Below are the code and all the weights of a small trained network. Each question names an input and a target symbol and asks about switching units off, where a switched-off unit gives its printed mean instead of its output.

import numpy as np


def w(rows, s, z=0):
    codes = np.array(rows[::2]) - 128.0
    scale = np.full(codes.shape[1], s)
    scale[-1] = z or s
    return codes * scale


def f(y):
    return np.maximum(y, 0)


def softmax(a):
    e = np.exp(a - a.max(-1, keepdims=True))
    return e / e.sum(-1, keepdims=True)


def log_softmax(a):
    a = a - a.max(-1, keepdims=True)
    return a - np.log(np.exp(a).sum(-1, keepdims=True))


def net(x, mask):
    ids = ['ΔΘΨαβγεηλμξπστφω'.index(c) for c in x.split()]
    T = len(ids)
    res = E[ids] + P[:T]
    u = 0
    for l in range(2):
        r = res
        for j in range(3):
            rows = slice(3 * j, 3 * j + 3)
            q, k, v = (r @ M[l][rows].T for M in (Q, K, V))
            z = softmax(np.where(np.tri(T) > 0, q @ k.T / 3**0.5, -1e9)) @ v
            o = O[l][rows]
            res = res + np.where(mask[u + j], z, o[:, -1]) @ o[:, :-1]
        u += 3
        y = f(res @ A[l][:, :-1].T + A[l][:, -1])
        res = res + np.where(mask[u : u + 4], y, B[l][:, -1]) @ B[l][:, :-1]
        u += 4
    return log_softmax(res[-1] @ U[:, :-1].T + U[:, -1])


Q, K, V, O, A, B = {}, {}, {}, {}, {}, {}
E = w([
[37,98,103,100,2,81,87,139,160,79],'Δ',
[73,186,145,243,116,143,125,124,58,158],'Θ',
[99,62,148,80,38,144,41,122,41,213],'Ψ',
[166,125,230,208,85,42,136,86,64,141],'α',
[160,136,58,110,35,147,179,192,115,128],'β',
[190,230,150,166,121,138,99,117,93,204],'γ',
[68,184,136,117,99,62,155,166,49,152],'ε',
[84,82,195,155,131,141,117,54,237,147],'η',
[135,227,113,192,117,129,172,138,182,84],'λ',
[178,210,144,82,105,33,123,155,160,105],'μ',
[75,156,70,101,162,50,185,134,127,153],'ξ',
[24,163,116,183,191,178,145,85,127,154],'π',
[146,201,92,104,198,136,102,93,211,200],'σ',
[58,132,202,89,171,89,66,103,168,95],'τ',
[154,90,188,94,199,141,178,200,142,170],'φ',
[138,186,219,84,155,226,74,162,105,88],'ω',
],0.008)
P = w([
[127,119,104,168,59,130,139,67,158,173],'0',
[132,136,116,238,102,62,61,188,133,149],'1',
[28,223,236,187,55,69,115,238,192,249],'2',
[126,141,120,83,123,164,172,64,123,142],'3',
[136,156,136,160,172,77,92,166,97,105],'4',
[49,225,251,122,134,91,140,194,154,199],'5',
[131,146,125,36,203,180,175,62,108,86],'6',
[154,168,145,100,246,91,106,141,69,57],'7',
[64,238,254,59,198,102,171,157,128,145],'8',
],0.0078)
Q[0] = w([
[39,186,202,91,117,80,90,148,163,144],'0.h0',
[159,38,60,173,120,112,79,121,111,38],'0.h0',
[78,51,73,81,70,169,167,55,119,86],'0.h0',
[138,170,91,164,170,75,93,156,74,104],'0.h1',
[51,211,202,76,124,109,198,132,127,178],'0.h1',
[56,244,241,137,169,111,141,169,147,189],'0.h1',
[151,94,123,154,126,111,132,82,137,99],'0.h2',
[108,162,159,97,122,145,149,198,117,163],'0.h2',
[165,104,117,171,148,97,96,70,149,95],'0.h2',
],0.012)
K[0] = w([
[123,110,153,43,199,127,117,133,125,49],'0.h0',
[114,91,104,199,35,91,78,157,145,130],'0.h0',
[85,101,98,107,63,156,143,109,144,137],'0.h0',
[135,168,109,177,144,64,118,154,57,109],'0.h1',
[110,156,142,29,236,154,174,105,111,86],'0.h1',
[129,160,151,94,250,147,120,134,116,87],'0.h1',
[98,131,154,152,110,116,130,142,144,146],'0.h2',
[163,111,106,71,171,150,145,124,114,93],'0.h2',
[97,148,156,178,115,106,102,151,149,142],'0.h2',
],0.014)
V[0] = w([
[253,205,95,152,213,129,108,136,167,200],'0.h0',
[100,82,151,29,189,95,51,134,195,42],'0.h0',
[134,89,211,177,112,118,142,158,98,88],'0.h0',
[153,233,77,77,74,29,142,157,56,101],'0.h1',
[233,113,160,92,66,119,92,118,227,174],'0.h1',
[64,62,37,101,178,2,197,127,168,189],'0.h1',
[179,138,55,114,178,173,130,102,99,92],'0.h2',
[142,139,137,157,140,91,120,155,174,126],'0.h2',
[146,132,96,148,75,100,131,145,106,153],'0.h2',
],0.0069)
O[0] = w([
[201,204,176,111,145,171,145,125,147,217,253],'0.h0',
[77,130,141,88,183,72,33,144,204,121,138],'0.h0',
[114,78,206,189,143,67,166,154,112,76,116],'0.h0',
[161,254,102,80,94,75,116,150,66,113,176],'0.h1',
[222,95,145,64,86,140,75,125,188,109,91],'0.h1',
[107,104,21,68,137,42,171,108,133,223,175],'0.h1',
[116,168,104,93,96,167,118,188,116,160,9],'0.h2',
[125,138,140,167,144,95,120,133,164,133,169],'0.h2',
[135,141,67,151,128,133,142,84,139,138,146],'0.h2',
],0.0069,0.0023)
A[0] = w([
[140,154,24,161,174,170,148,19,202,80,229],'0.n0',
[157,98,140,141,105,170,121,14,3,106,180],'0.n1',
[188,185,103,150,95,49,118,192,55,59,134],'0.n2',
[190,50,134,60,177,126,205,135,106,134,251],'0.n3',
],0.0053,0.003)
B[0] = w([
[74,164,120,108,132,205,213,11,218,78,249],'0.n0',
[179,149,32,235,254,82,29,141,116,216,206],'0.n1',
[184,147,183,74,27,79,140,167,11,65,252],'0.n2',
[240,98,69,60,173,112,178,174,110,92,233],'0.n3',
],0.0055,0.003)
Q[1] = w([
[127,134,103,152,156,98,79,157,143,136],'1.h0',
[69,151,174,167,99,168,180,118,136,119],'1.h0',
[120,55,78,161,113,151,104,114,153,117],'1.h0',
[127,164,168,196,147,64,92,133,98,134],'1.h1',
[163,66,63,132,125,152,118,122,102,60],'1.h1',
[113,130,100,157,197,139,138,115,139,166],'1.h1',
[143,10,74,121,107,162,123,86,154,73],'1.h2',
[166,116,104,114,132,127,128,85,88,67],'1.h2',
[151,144,136,128,134,101,158,190,105,151],'1.h2',
],0.011)
K[1] = w([
[112,91,158,147,127,84,42,198,73,208],'1.h0',
[99,168,157,204,133,134,181,120,172,83],'1.h0',
[113,99,120,146,56,137,121,106,125,174],'1.h0',
[142,122,132,126,219,107,127,131,53,62],'1.h1',
[140,77,118,192,4,91,104,130,118,166],'1.h1',
[119,130,121,198,232,124,105,128,142,218],'1.h1',
[122,76,102,169,2,98,112,123,166,171],'1.h2',
[126,166,94,164,14,79,98,110,86,126],'1.h2',
[156,145,149,88,171,116,180,198,77,118],'1.h2',
],0.0091)
V[1] = w([
[130,93,93,94,148,207,183,49,134,144],'1.h0',
[139,182,145,122,82,134,240,95,199,17],'1.h0',
[129,111,116,116,100,72,37,159,109,253],'1.h0',
[228,101,148,83,47,116,84,100,144,31],'1.h1',
[223,79,128,108,105,56,185,51,139,124],'1.h1',
[115,97,119,50,46,145,134,189,65,74],'1.h1',
[70,203,111,151,150,141,61,10,191,155],'1.h2',
[105,143,146,185,18,109,98,51,131,165],'1.h2',
[73,125,163,187,49,84,85,50,147,151],'1.h2',
],0.005)
O[1] = w([
[131,100,126,71,168,198,192,52,117,88,105],'1.h0',
[158,183,113,152,78,106,243,98,216,59,189],'1.h0',
[116,99,143,76,209,85,33,220,92,174,123],'1.h0',
[177,159,159,10,205,114,141,193,171,51,79],'1.h1',
[214,105,129,31,238,83,179,76,119,117,196],'1.h1',
[102,114,165,24,63,146,148,246,43,108,4],'1.h1',
[65,254,75,158,200,179,70,17,131,110,151],'1.h2',
[107,158,139,61,181,176,141,91,88,60,119],'1.h2',
[65,175,151,56,222,143,113,64,79,19,104],'1.h2',
],0.0047,0.0038)
A[1] = w([
[192,69,66,45,123,165,181,112,125,59,153],'1.n0',
[88,81,155,131,229,209,110,71,193,69,134],'1.n1',
[129,114,1,104,45,228,167,56,160,52,3],'1.n2',
[120,80,201,92,31,87,74,222,77,57,109],'1.n3',
],0.0063,0.0044)
B[1] = w([
[125,115,57,181,126,146,102,167,125,47,210],'1.n0',
[145,92,171,78,26,107,134,163,82,176,253],'1.n1',
[102,143,204,126,221,90,97,254,121,165,217],'1.n2',
[96,108,119,121,218,205,173,87,159,155,217],'1.n3',
],0.0084,0.007)
U = w([
[62,102,60,118,227,124,157,89,182,93,122],'Δ',
[129,141,73,216,122,140,67,218,82,98,103],'Θ',
[129,73,93,107,169,178,30,133,74,167,134],'Ψ',
[170,98,180,159,200,63,146,50,89,95,75],'α',
[164,55,76,119,104,212,194,106,137,110,246],'β',
[210,171,192,110,43,175,45,173,56,135,117],'γ',
[78,114,158,99,147,178,202,121,32,185,5],'ε',
[118,90,186,70,59,109,150,21,141,107,238],'η',
[153,196,135,133,31,103,193,92,160,42,173],'λ',
[168,174,165,17,173,144,123,142,166,154,2],'μ',
[119,158,54,77,29,30,147,133,65,166,146],'ξ',
[57,115,80,214,113,160,165,56,125,119,186],'π',
[172,186,78,112,135,178,105,54,194,179,150],'σ',
[57,138,125,140,140,44,2,157,164,74,168],'τ',
[150,38,167,159,101,68,141,204,204,201,104],'φ',
[104,158,186,209,163,196,126,179,191,71,90],'ω',
],0.0055,0.0039)

Each question gives the input, a string of symbols that net reads in full, and the target symbol t.
The units are the heads (3 rows each of Q, K, V and O) and the neurons (one row each of A and B). Each row of codes is followed by its name. A weight is (code - 128) times the scale printed after its matrix; where a second scale follows, it is the last column's (O, A, B and U).
mask holds one flag per unit, layer by layer, with each layer's heads first. A switched-off unit (its flag False) gives its mean, the last column of its rows in O or B, instead of its output. The means were averaged over made-up inputs and are rounded, as every weight is.
A unit's drop is (log p(t) with every unit on - log p(t) with that unit switched off) / (log p(t) with every unit on - log p(t) with every unit switched off).
k most important neurons: the k neurons with the biggest drops, biggest first
top k neurons in layer l: the k neurons of layer l with the biggest drops, biggest first
which heads matter: for each layer, one digit per head in row order, 1 if its drop is at least 0.15 and else 0, layers parted by /
input Θ α σ σ α η φ, target β: 2 most important neurons	1.n0, 0.n3
input α φ η ξ η Δ φ φ τ, target φ: which heads matter	000 / 001
input β ξ λ γ ξ, target ξ: 2 most important neurons	0.n2, 1.n3
input λ α λ τ α γ ξ ξ τ, target τ: top 2 neurons in layer 0	0.n2, 0.n0
input γ λ ξ ω, target γ: 3 most important neurons	1.n1, 1.n3, 0.n1
input λ ω λ Ψ Θ β ξ, target Δ: top 2 neurons in layer 1	1.n0, 1.n2
input ξ ε μ η σ β β γ, target γ: which heads matter	110 / 000
input α α α ξ λ τ σ Θ, target Θ: which heads matter	010 / 110
input φ φ α π φ τ σ, target μ: which heads matter	100 / 101
input π α α α φ φ β, target Θ: which heads matter	100 / 000
input φ ε μ ξ α α Ψ, target Ψ: most important neuron	0.n1
input ξ Ψ σ η, target φ: 3 most important neurons	1.n2, 1.n1, 0.n0
input φ φ ε, target φ: 2 most important neurons	0.n3, 0.n0
input φ β β φ π ω, target ω: 2 most important neurons	1.n1, 1.n3
input μ φ ε φ φ β τ, target η: top 2 neurons in layer 1	1.n1, 1.n2
input Θ Δ γ λ ε, target ε: top 2 neurons in layer 0	0.n2, 0.n0
input Ψ φ ω Ψ Δ, target Δ: top 2 neurons in layer 1	1.n3, 1.n1
input ξ φ μ σ, target μ: most important neuron	1.n2
input Ψ μ μ, target μ: which heads matter	010 / 010
input ξ γ μ α β γ σ φ μ, target φ: top 2 neurons in layer 0	0.n3, 0.n0
input λ ξ τ ε φ γ, target φ: top 2 neurons in layer 0	0.n3, 0.n0
input ω α μ, target ω: 2 most important neurons	1.n3, 1.n1
input φ Θ γ, target φ: which heads matter	010 / 001
input ω ε γ π, target ε: top 3 neurons in layer 1	1.n1, 1.n2, 1.n0
input ω φ Δ Θ Θ ε ξ η, target η: 4 most important neurons	1.n1, 0.n0, 1.n2, 1.n0
input ξ λ Ψ μ β ω λ λ Δ, target λ: which heads matter	010 / 100
input ε ε α γ φ μ μ λ, target λ: top 2 neurons in layer 1	1.n2, 1.n3
input ω τ ω α, target α: top neuron in layer 1	1.n0
input γ Θ α α π, target π: top neuron in layer 1	1.n2
input π ξ Δ, target π: which heads matter	010 / 010
